Here is a tiny trained network, its code and every weight. The questions are about switching its units off for an input and a class, where a switched-off unit gives its printed mean instead of its output.

import numpy as np


def w(rows, s, z=0):
    codes = np.array(rows[::2]) - 128.0
    scale = np.full(codes.shape[1], s)
    scale[-1] = z or s
    return codes * scale


def norm(h):
    return h / np.sqrt((h * h).mean(-1, keepdims=True) + 1e-5)


def f(y):
    return np.maximum(y, 0)


def log_softmax(a):
    a = a - a.max(-1, keepdims=True)
    return a - np.log(np.exp(a).sum(-1, keepdims=True))


def net(x, mask):
    res = np.array(x, float).reshape(1, 7) / 4 @ E
    u = 0
    for l in range(2):
        y = f(norm(res) @ A[l][:, :-1].T + A[l][:, -1])
        res = res + np.where(mask[u : u + 4], y, B[l][:, -1]) @ B[l][:, :-1]
        u += 4
    return log_softmax(norm(res)[-1] @ U[:, :-1].T + U[:, -1])


A, B = {}, {}
E = w([
[178,114,165,156,112,160,205,138,169],'x0',
[79,131,111,129,144,142,161,139,137],'x1',
[118,128,136,156,152,146,130,130,125],'x2',
[93,155,138,168,122,99,94,149,202],'x3',
[142,62,121,107,194,89,120,112,142],'x4',
[130,91,73,154,130,53,161,253,112],'x5',
[113,34,167,169,58,101,146,99,141],'x6',
],0.0067)
A[0] = w([
[66,173,121,154,15,201,114,162,59,71],'0.n1',
[148,72,98,83,116,180,169,108,2,5],'0.n2',
[83,26,137,167,39,124,130,90,105,3],'0.n3',
[29,126,70,121,95,102,26,101,34,14],'0.n4',
],0.0095,0.0038)
B[0] = w([
[197,60,39,180,128,80,107,39,143,218],'0.n1',
[49,143,145,142,86,100,67,182,228,216],'0.n2',
[133,254,46,103,238,169,121,153,109,235],'0.n3',
[184,91,247,110,122,222,171,170,154,255],'0.n4',
],0.0088,0.006)
A[1] = w([
[144,129,147,129,87,137,248,112,175,118],'1.n1',
[68,151,185,108,116,125,139,8,89,24],'1.n2',
[65,133,132,161,99,111,64,123,210,15],'1.n3',
[94,63,141,97,195,105,126,97,147,4],'1.n4',
],0.014,0.0023)
B[1] = w([
[130,93,175,88,162,170,96,121,125,231],'1.n1',
[143,88,92,146,161,43,173,247,105,217],'1.n2',
[55,120,145,114,105,126,61,136,81,254],'1.n3',
[146,117,91,189,68,152,110,41,136,205],'1.n4',
],0.012,0.0051)
U = w([
[144,117,123,132,155,149,93,149,125,243],'0',
[167,88,207,104,151,212,138,148,146,118],'1',
[139,99,105,156,140,49,163,209,74,123],'2',
[143,255,61,102,208,162,109,120,99,129],'3',
[122,119,123,118,134,136,102,131,121,185],'4',
[57,143,173,131,57,116,86,146,117,79],'5',
[173,93,85,156,65,109,142,33,126,86],'6',
[109,236,145,52,51,102,209,57,153,3],'7',
],0.0082,0.0055)

Each question gives the input, the list of numbers given to net, and the class t.
The units are the neurons (one row each of A and B). Each row of codes is followed by its name. A weight is (code - 128) times the scale printed after its matrix; where a second scale follows, it is the last column's (A, B and U).
mask holds one flag per neuron, layer by layer. A switched-off neuron (its flag False) gives its mean, the last column of its row in B, instead of its output. The means were averaged over made-up inputs and are rounded, as every weight is.
A unit's drop is (log p(t) with every unit on - log p(t) with that unit switched off) / (log p(t) with every unit on - log p(t) with every unit switched off).
The circuit of an input: a set's keep is (log p(t) with only the set's units on - log p(t) with every unit switched off) / (log p(t) with every unit on - log p(t) with every unit switched off). Starting from all 8 units, units are removed one at a time, each time the one whose removal leaves the highest keep (on an exact tie, the one counted first), for as long as the keep stays at least 0.8.
units of the circuit, in order: the units of the circuit, biggest drop first
unit that matters most: the unit with the biggest drop
k most important neurons: the k neurons with the biggest drops, biggest first
k most important neurons of layer l: the k neurons of layer l with the biggest drops, biggest first
input [-6,-6,-5,0,-1,6,-4], class 1: unit that matters most -> 0.n4
input [-6,-3,-4,6,4,3,-3], class 1: 2 most important neurons of layer 0 -> [0.n4, 0.n2]
input [3,5,3,-8,2,-6,-3], class 5: 2 most important neurons -> [0.n2, 1.n3]
input [-6,-2,-5,7,8,7,1], class 6: units of the circuit, in order -> [1.n4, 0.n3]
input [-7,-1,-5,6,8,6,0], class 6: 2 most important neurons -> [1.n4, 0.n2]
input [2,-3,1,-3,-1,-7,-3], class 2: units of the circuit, in order -> [1.n2, 0.n3]
input [5,-5,-6,-4,-4,6,7], class 3: 2 most important neurons -> [0.n3, 0.n4]
input [6,-1,0,-7,7,1,2], class 5: 3 most important neurons -> [0.n2, 0.n4, 1.n3]
input [8,1,4,4,-1,7,-3], class 1: 2 most important neurons -> [1.n1, 0.n3]
input [7,1,-4,3,6,4,-4], class 1: 2 most important neurons of layer 1 -> [1.n1, 1.n2]
input [-7,3,-2,-6,3,7,6], class 1: 4 most important neurons -> [0.n4, 1.n2, 0.n1, 1.n3]
input [-4,3,6,7,5,6,-3], class 5: units of the circuit, in order -> [0.n3, 1.n3]
input [4,2,-2,-4,6,-8,-6], class 2: units of the circuit, in order -> [1.n2, 0.n4, 0.n3]
input [-8,0,-1,-6,3,4,-7], class 1: units of the circuit, in order -> [0.n4, 0.n3]
input [1,1,-7,0,-5,6,8], class 3: units of the circuit, in order -> [0.n3]
input [4,-4,-1,-6,8,5,5], class 6: 2 most important neurons -> [1.n4, 0.n4]
input [8,-4,4,8,-2,7,3], class 1: 3 most important neurons -> [1.n1, 0.n2, 1.n2]
input [-4,0,-6,2,-7,3,-4], class 6: 3 most important neurons of layer 0 -> [0.n1, 0.n3, 0.n2]
input [-8,-8,-6,6,-7,-1,-4], class 1: 2 most important neurons -> [0.n4, 0.n2]
input [0,2,0,2,-6,-2,0], class 6: units of the circuit, in order -> [0.n1]
input [0,-3,-3,-8,3,7,1], class 5: 2 most important neurons of layer 1 -> [1.n3, 1.n2]
input [6,4,-6,4,0,-5,7], class 3: 3 most important neurons of layer 0 -> [0.n3, 0.n4, 0.n2]
input [-1,-7,4,1,8,5,-4], class 6: 3 most important neurons of layer 0 -> [0.n3, 0.n2, 0.n4]
input [7,3,-2,4,-1,4,3], class 1: 2 most important neurons -> [1.n1, 0.n2]
input [1,-6,5,-5,2,-7,7], class 2: 2 most important neurons -> [1.n2, 0.n4]
input [2,7,5,-8,7,-8,6], class 2: 2 most important neurons -> [1.n2, 0.n4]
input [2,-2,-6,-5,4,4,7], class 3: most important neuron of layer 0 -> [0.n3]
input [7,0,6,-5,8,4,0], class 6: units of the circuit, in order -> [1.n4, 0.n4]
